Here is a tiny trained network, its code and every weight. The questions are about switching its units off for an input and a class, where a switched-off unit gives its printed mean instead of its output.

import numpy as np


def w(rows, s, z=0):
    codes = np.array(rows[::2]) - 128.0
    scale = np.full(codes.shape[1], s)
    scale[-1] = z or s
    return codes * scale


def norm(h):
    return h / np.sqrt((h * h).mean(-1, keepdims=True) + 1e-5)


def f(y):
    return np.maximum(y, 0)


def log_softmax(a):
    a = a - a.max(-1, keepdims=True)
    return a - np.log(np.exp(a).sum(-1, keepdims=True))


def net(x, mask):
    res = np.array(x, float).reshape(1, 6) / 4 @ E
    u = 0
    for l in range(3):
        y = f(norm(res) @ A[l][:, :-1].T + A[l][:, -1])
        res = res + np.where(mask[u : u + 10], y, B[l][:, -1]) @ B[l][:, :-1]
        u += 10
    return log_softmax(norm(res)[-1] @ U[:, :-1].T + U[:, -1])


A, B = {}, {}
E = w([
[154,125,67,109],'x0',
[9,135,100,98],'x1',
[143,165,150,67],'x2',
[128,128,127,129],'x3',
[128,129,128,128],'x4',
[137,184,117,163],'x5',
],0.012)
A[0] = w([
[99,114,253,143,64],'L0N1',
[110,68,101,205,61],'L0N2',
[144,168,57,128,95],'L0N3',
[171,80,36,59,63],'L0N4',
[181,160,167,74,109],'L0N5',
[139,253,122,141,44],'L0N6',
[174,83,147,135,22],'L0N7',
[102,168,129,65,150],'L0N8',
[127,36,149,98,3],'L0N9',
[142,63,163,24,87],'L0N10',
],0.019,0.0061)
B[0] = w([
[114,166,245,113,246],'L0N1',
[128,40,116,160,226],'L0N2',
[101,146,211,137,198],'L0N3',
[106,159,252,129,232],'L0N4',
[171,137,85,48,254],'L0N5',
[93,170,101,238,229],'L0N6',
[186,119,96,125,192],'L0N7',
[150,114,91,48,226],'L0N8',
[107,166,76,214,180],'L0N9',
[96,189,82,224,241],'L0N10',
],0.031,0.0062)
A[1] = w([
[49,111,124,112,131],'L1N1',
[121,43,114,136,61],'L1N2',
[140,197,76,71,61],'L1N3',
[133,136,102,184,78],'L1N4',
[119,117,120,118,26],'L1N5',
[31,91,80,61,98],'L1N6',
[110,146,88,177,94],'L1N7',
[254,112,113,134,36],'L1N8',
[122,124,136,118,4],'L1N9',
[135,120,144,113,31],'L1N10',
],0.028,0.0026)
B[1] = w([
[220,163,126,130,196],'L1N1',
[89,35,101,110,199],'L1N2',
[90,1,125,174,254],'L1N3',
[60,179,96,128,226],'L1N4',
[139,148,136,133,131],'L1N5',
[224,209,86,23,186],'L1N6',
[87,172,104,178,231],'L1N7',
[206,213,85,17,233],'L1N8',
[137,133,123,131,130],'L1N9',
[126,139,135,156,139],'L1N10',
],0.037,0.0092)
A[2] = w([
[101,76,88,65,127],'L2N1',
[124,124,130,122,52],'L2N2',
[71,99,119,66,98],'L2N3',
[20,156,184,29,104],'L2N4',
[108,135,252,73,96],'L2N5',
[93,46,108,73,107],'L2N6',
[87,115,230,85,64],'L2N7',
[132,121,129,127,53],'L2N8',
[48,163,140,51,99],'L2N9',
[123,115,125,119,2],'L2N10',
],0.018,0.0035)
B[2] = w([
[116,70,121,185,251],'L2N1',
[128,135,121,124,128],'L2N2',
[143,77,118,158,180],'L2N3',
[176,113,172,198,189],'L2N4',
[148,106,252,155,254],'L2N5',
[150,18,99,161,248],'L2N6',
[238,83,175,142,219],'L2N7',
[125,122,123,125,128],'L2N8',
[167,84,151,181,186],'L2N9',
[137,125,122,126,128],'L2N10',
],0.024,0.0052)
U = w([
[128,127,119,131,247],'0',
[192,188,70,33,93],'1',
[40,192,90,178,95],'2',
[128,106,128,139,205],'3',
[154,117,246,137,76],'4',
[107,13,78,130,80],'5',
[40,123,149,57,9],'6',
],0.013,0.012)

Each question gives the input, the list of numbers given to net, and the class t.
The units are the neurons (one row each of A and B). Each row of codes is followed by its name. A weight is (code - 128) times the scale printed after its matrix; where a second scale follows, it is the last column's (A, B and U).
mask holds one flag per neuron, layer by layer. A switched-off neuron (its flag False) gives its mean, the last column of its row in B, instead of its output. The means were averaged over made-up inputs and are rounded, as every weight is.
A unit's drop is (log p(t) with every unit on - log p(t) with that unit switched off) / (log p(t) with every unit on - log p(t) with every unit switched off).
The circuit of an input: a set's keep is (log p(t) with only the set's units on - log p(t) with every unit switched off) / (log p(t) with every unit on - log p(t) with every unit switched off). Starting from the 12 units with the biggest drops (on a tie, the unit counted first), units are removed one at a time, each time the one whose removal leaves the highest keep (on an exact tie, the one counted first), for as long as the keep stays at least 0.8.
circuit, biggest first: the units of the circuit, biggest drop first
most important unit: the unit with the biggest drop
k most important neurons: the k neurons with the biggest drops, biggest first
k most important neurons of layer l: the k neurons of layer l with the biggest drops, biggest first
input [6,-4,-7,-2,-4,6], class 5: 2 most important neurons of layer 1	L1N2; L1N7
input [0,-6,-8,-3,-2,-4], class 5: circuit, biggest first	L0N2; L1N2
input [2,8,-6,1,-3,-4], class 1: circuit, biggest first	L1N6
input [-7,-5,8,6,-5,4], class 5: 3 most important neurons	L0N5; L1N3; L0N4
input [1,-7,8,-4,-5,6], class 5: circuit, biggest first	L1N3; L0N5
input [-1,-4,-5,-1,-1,2], class 5: 3 most important neurons	L1N2; L0N2; L0N5
input [7,1,5,-2,-3,5], class 4: 3 most important neurons of layer 0	L0N4; L0N3; L0N10
input [6,-3,-8,-7,-7,8], class 2: 2 most important neurons	L0N8; L0N5
input [4,-5,5,1,5,6], class 2: 2 most important neurons	L0N6; L0N8
input [-6,-5,-1,4,-1,1], class 4: 2 most important neurons of layer 1	L1N6; L1N1
input [4,8,-8,-1,-4,4], class 1: 3 most important neurons	L1N6; L1N1; L1N3
input [-3,-8,1,-7,-1,-7], class 1: 4 most important neurons	L1N8; L0N7; L0N6; L0N5
input [-6,-6,8,-1,5,-7], class 5: 2 most important neurons	L1N3; L0N5
input [-7,-5,-6,-5,0,2], class 4: most important unit	L0N1
input [1,5,7,0,4,8], class 2: 3 most important neurons of layer 1	L1N7; L1N2; L1N4
input [-2,-7,8,-7,-7,1], class 5: 2 most important neurons	L1N3; L0N5
input [7,-4,-8,-3,6,4], class 5: 4 most important neurons	L0N2; L0N1; L1N2; L0N10
input [0,-7,-2,-6,-1,8], class 2: circuit, biggest first	L0N6; L1N4
input [8,-3,5,-4,-6,7], class 4: 3 most important neurons of layer 0	L0N3; L0N4; L0N10
input [1,6,-4,-7,-5,-8], class 2: 3 most important neurons	L0N9; L0N10; L0N5
input [5,-1,6,1,-6,8], class 2: most important unit	L0N6
input [-1,-8,-7,5,-1,3], class 1: 2 most important neurons	L1N8; L1N3
input [-6,-7,-7,7,2,-3], class 1: 2 most important neurons of layer 1	L1N8; L1N3
input [-4,5,-3,-5,1,0], class 1: 2 most important neurons	L0N4; L1N6
input [3,8,5,-4,0,-8], class 1: 2 most important neurons	L1N6; L0N8
